Below is a small trained network, with its code and all its weights. Each question gives an input and a class and asks what happens when units are switched off, that is, made to give their printed mean instead of their output.

import numpy as np


def w(rows, s, z=0):
    codes = np.array(rows[::2]) - 128.0
    scale = np.full(codes.shape[1], s)
    scale[-1] = z or s
    return codes * scale


def f(y):
    return np.maximum(y, 0)


def log_softmax(a):
    a = a - a.max(-1, keepdims=True)
    return a - np.log(np.exp(a).sum(-1, keepdims=True))


def net(x, mask):
    res = np.array(x, float).reshape(1, 4) / 4 @ E
    y = f(res @ A[0][:, :-1].T + A[0][:, -1])
    res = res + np.where(mask, y, B[0][:, -1]) @ B[0][:, :-1]
    return log_softmax(res[-1] @ U[:, :-1].T + U[:, -1])


A, B = {}, {}
E = w([
[111,255,140,104],'x0',
[212,139,108,74],'x1',
[69,104,106,39],'x2',
[128,128,126,129],'x3',
],0.016)
A[0] = w([
[128,28,157,123,78],'N0',
[147,183,162,155,139],'N1',
[93,100,152,59,145],'N2',
[54,132,198,175,3],'N3',
[132,147,104,202,137],'N4',
[119,166,183,72,112],'N5',
[55,122,125,161,153],'N6',
[174,128,181,182,165],'N7',
[119,226,136,165,126],'N8',
[89,170,110,109,105],'N9',
[32,90,119,3,129],'N10',
[139,76,130,123,92],'N11',
[123,158,162,100,127],'N12',
[119,63,141,123,129],'N13',
[88,178,122,73,95],'N14',
[113,188,115,90,78],'N15',
[119,146,180,109,123],'N16',
[159,44,106,147,139],'N17',
[163,131,149,201,160],'N18',
[71,135,139,218,7],'N19',
[119,171,124,136,57],'N20',
[140,156,159,138,154],'N21',
[200,108,163,79,13],'N22',
[208,144,117,115,45],'N23',
[197,141,101,83,71],'N24',
],0.016,0.0021)
B[0] = w([
[84,90,70,176,208],'N0',
[144,118,79,181,197],'N1',
[174,151,133,131,187],'N2',
[70,162,153,56,191],'N3',
[165,168,166,136,186],'N4',
[123,107,93,139,190],'N5',
[98,151,171,77,181],'N6',
[244,158,127,176,200],'N7',
[124,116,103,131,237],'N8',
[122,73,90,150,182],'N9',
[247,197,180,126,253],'N10',
[88,61,86,164,171],'N11',
[129,85,107,148,171],'N12',
[118,87,111,145,182],'N13',
[124,88,86,147,205],'N14',
[98,97,96,168,201],'N15',
[101,97,108,164,157],'N16',
[122,90,104,152,210],'N17',
[162,157,136,136,204],'N18',
[102,157,162,61,196],'N19',
[115,79,99,139,170],'N20',
[147,112,97,145,167],'N21',
[71,135,148,94,180],'N22',
[65,191,196,68,189],'N23',
[51,144,200,69,193],'N24',
],0.012,0.018)
U = w([
[240,152,149,172,253],'0',
[58,97,18,201,53],'1',
[2,151,209,68,61],'2',
],0.016,0.0051)

Each question gives the input, the list of numbers given to net, and the class t.
The units are the neurons (one row each of A and B). Each row of codes is followed by its name. A weight is (code - 128) times the scale printed after its matrix; where a second scale follows, it is the last column's (A, B and U).
mask holds one flag per neuron, in row order. A switched-off neuron (its flag False) gives its mean, the last column of its row in B, instead of its output. The means were averaged over made-up inputs and are rounded, as every weight is.
A unit's drop is (log p(t) with every unit on - log p(t) with that unit switched off) / (log p(t) with every unit on - log p(t) with every unit switched off).
The circuit of an input: a set's keep is (log p(t) with only the set's units on - log p(t) with every unit switched off) / (log p(t) with every unit on - log p(t) with every unit switched off). Starting from the 12 units with the biggest drops (on a tie, the unit counted first), units are removed one at a time, each time the one whose removal leaves the highest keep (on an exact tie, the one counted first), for as long as the keep stays at least 0.8.
circuit, biggest first: the units of the circuit, biggest drop first
k most important neurons: the k neurons with the biggest drops, biggest first
drop when u is switched off: that unit's drop, to one decimal
input [6,2,-5,-8], class 1: circuit, biggest first : N10
input [5,-7,-4,3], class 2: 2 most important neurons : N3, N19
input [5,7,0,7], class 2: 2 most important neurons : N24, N23
input [0,-7,-6,5], class 2: 3 most important neurons : N3, N19, N10
input [7,7,1,2], class 1: 2 most important neurons : N15, N14
input [3,8,7,2], class 2: 4 most important neurons : N24, N7, N22, N23
input [0,8,-5,-3], class 2: 2 most important neurons : N23, N24
input [-2,-6,6,-2], class 0: 4 most important neurons : N10, N24, N23, N2
input [6,0,7,7], class 0: drop when N10 is switched off : 3.7
input [-3,3,8,-1], class 0: drop when N10 is switched off : 2.5
input [-2,-8,1,-6], class 2: drop when N18 is switched off : 0.0
input [8,0,-6,-5], class 1: drop when N10 is switched off : 0.5
